Here is a tiny trained network, its code and every weight. The questions are about switching its units off for an input and a class, where a switched-off unit gives its printed mean instead of its output.

import numpy as np


def w(rows, s, z=0):
    codes = np.array(rows[::2]) - 128.0
    scale = np.full(codes.shape[1], s)
    scale[-1] = z or s
    return codes * scale


def f(y):
    return y / 2 * (1 + np.tanh(0.7978845608 * (y + 0.044715 * y**3)))


def log_softmax(a):
    a = a - a.max(-1, keepdims=True)
    return a - np.log(np.exp(a).sum(-1, keepdims=True))


def net(x, mask):
    res = np.array(x, float).reshape(1, 6) / 4 @ E
    y = f(res @ A[0][:, :-1].T + A[0][:, -1])
    res = res + np.where(mask, y, B[0][:, -1]) @ B[0][:, :-1]
    return log_softmax(res[-1] @ U[:, :-1].T + U[:, -1])


A, B = {}, {}
E = w([
[153,133,34,113,176,80,175,117,77,123],'x0',
[120,143,127,132,140,142,131,128,136,129],'x1',
[122,141,145,131,141,140,144,128,129,113],'x2',
[132,183,128,140,72,120,168,64,153,125],'x3',
[7,89,115,194,122,138,131,86,117,71],'x4',
[118,137,149,116,135,117,118,103,103,132],'x5',
],0.016)
A[0] = w([
[201,154,81,100,201,140,179,166,79,162,174],'n1',
[76,90,158,60,228,158,87,197,80,141,254],'n2',
[196,160,118,112,186,139,125,122,52,153,145],'n3',
[50,59,153,202,89,109,99,132,160,68,179],'n4',
[86,110,158,148,163,167,68,180,184,90,173],'n5',
[93,125,62,177,191,127,187,104,148,76,121],'n6',
[113,124,146,198,50,152,168,105,156,163,152],'n7',
[201,182,209,102,77,152,70,177,191,175,213],'n8',
[138,109,154,103,180,156,91,201,160,136,202],'n9',
[119,187,95,119,2,123,198,59,156,157,192],'n10',
[82,83,53,155,206,73,161,90,103,97,114],'n11',
[95,36,130,89,197,189,95,187,108,140,231],'n12',
[150,178,103,104,97,137,129,94,68,160,116],'n13',
[208,105,79,79,181,116,114,241,64,163,143],'n14',
[18,79,174,159,52,177,70,114,157,96,122],'n15',
[207,187,78,119,151,68,153,118,142,136,141],'n16',
[198,179,113,82,180,55,199,115,166,128,143],'n17',
[180,107,244,71,89,135,111,152,174,158,203],'n18',
[73,85,25,195,149,67,186,67,83,89,95],'n19',
],0.0075,0.0059)
B[0] = w([
[185,64,93,115,175,174,143,110,134,113,227],'n1',
[131,50,101,164,179,99,106,179,113,169,219],'n2',
[146,80,90,112,143,136,139,117,135,116,189],'n3',
[60,132,108,149,129,166,102,142,114,117,234],'n4',
[101,125,110,167,147,113,76,118,111,121,193],'n5',
[125,125,146,159,121,107,164,147,174,147,182],'n6',
[69,159,125,148,98,180,160,106,134,129,190],'n7',
[95,159,213,192,119,61,157,141,178,187,251],'n8',
[136,138,129,130,171,121,88,192,126,180,190],'n9',
[95,175,132,86,1,168,171,52,158,105,231],'n10',
[143,131,163,164,138,68,149,178,158,188,196],'n11',
[120,35,83,153,146,115,82,215,98,137,215],'n12',
[141,146,112,126,120,128,158,106,120,88,156],'n13',
[179,106,122,119,165,133,159,156,96,134,239],'n14',
[49,116,90,113,108,203,84,112,100,63,246],'n15',
[175,130,110,90,102,136,156,98,154,104,206],'n16',
[197,125,107,79,90,140,200,104,150,49,211],'n17',
[91,144,156,189,130,83,130,160,141,184,227],'n18',
[106,157,201,158,116,67,167,162,166,175,212],'n19',
],0.0099,0.014)
U = w([
[132,97,169,190,152,42,101,173,177,200,249],'0',
[131,255,196,165,62,73,180,124,173,174,215],'1',
[189,85,71,100,172,162,132,150,92,131,90],'2',
[187,145,103,70,63,143,148,78,181,52,23],'3',
[105,102,78,165,101,165,35,164,57,103,56],'4',
[96,149,129,135,73,206,105,56,150,75,79],'5',
],0.0092,0.0016)

Each question gives the input, the list of numbers given to net, and the class t.
The units are the neurons (one row each of A and B). Each row of codes is followed by its name. A weight is (code - 128) times the scale printed after its matrix; where a second scale follows, it is the last column's (A, B and U).
mask holds one flag per neuron, in row order. A switched-off neuron (its flag False) gives its mean, the last column of its row in B, instead of its output. The means were averaged over made-up inputs and are rounded, as every weight is.
A unit's drop is (log p(t) with every unit on - log p(t) with that unit switched off) / (log p(t) with every unit on - log p(t) with every unit switched off).
The circuit of an input: a set's keep is (log p(t) with only the set's units on - log p(t) with every unit switched off) / (log p(t) with every unit on - log p(t) with every unit switched off). Starting from the 12 units with the biggest drops (on a tie, the unit counted first), units are removed one at a time, each time the one whose removal leaves the highest keep (on an exact tie, the one counted first), for as long as the keep stays at least 0.8.
circuit, biggest first: the units of the circuit, biggest drop first
top k neurons: the k neurons with the biggest drops, biggest first
drop when u is switched off: that unit's drop, to one decimal
input [-1,-4,4,-8,1,-5], class 4: circuit, biggest first -> [n8]
input [-4,-5,-5,-4,1,8], class 4: circuit, biggest first -> [n19 n15]
input [0,3,7,0,6,-5], class 4: top 4 neurons -> [n8 n15 n10 n4]
input [6,-3,3,0,-5,7], class 2: top 2 neurons -> [n10 n14]
input [1,8,-4,2,6,-6], class 1: top 2 neurons -> [n19 n11]
input [6,4,1,8,0,1], class 3: top 2 neurons -> [n8 n17]
input [5,7,8,1,8,8], class 1: top 2 neurons -> [n12 n19]
input [8,6,7,1,-8,-2], class 3: top 3 neurons -> [n17 n16 n12]
input [6,3,1,-2,0,-8], class 2: top 3 neurons -> [n8 n1 n18]
input [0,1,2,2,6,4], class 5: top 4 neurons -> [n15 n8 n18 n4]
input [5,4,7,-4,0,-1], class 2: top 2 neurons -> [n8 n18]
input [1,8,-7,3,5,2], class 1: top 3 neurons -> [n19 n11 n1]
input [7,-6,5,-2,0,5], class 2: top 3 neurons -> [n8 n1 n18]
input [-2,-6,-3,0,8,-4], class 4: top neuron -> [n10]
input [2,-8,-7,1,1,6], class 1: drop when n2 is switched off -> 0.2
input [-5,-1,0,-4,8,-4], class 4: drop when n1 is switched off -> 0.0
input [-1,-7,-8,-8,2,-3], class 4: drop when n8 is switched off -> 0.3
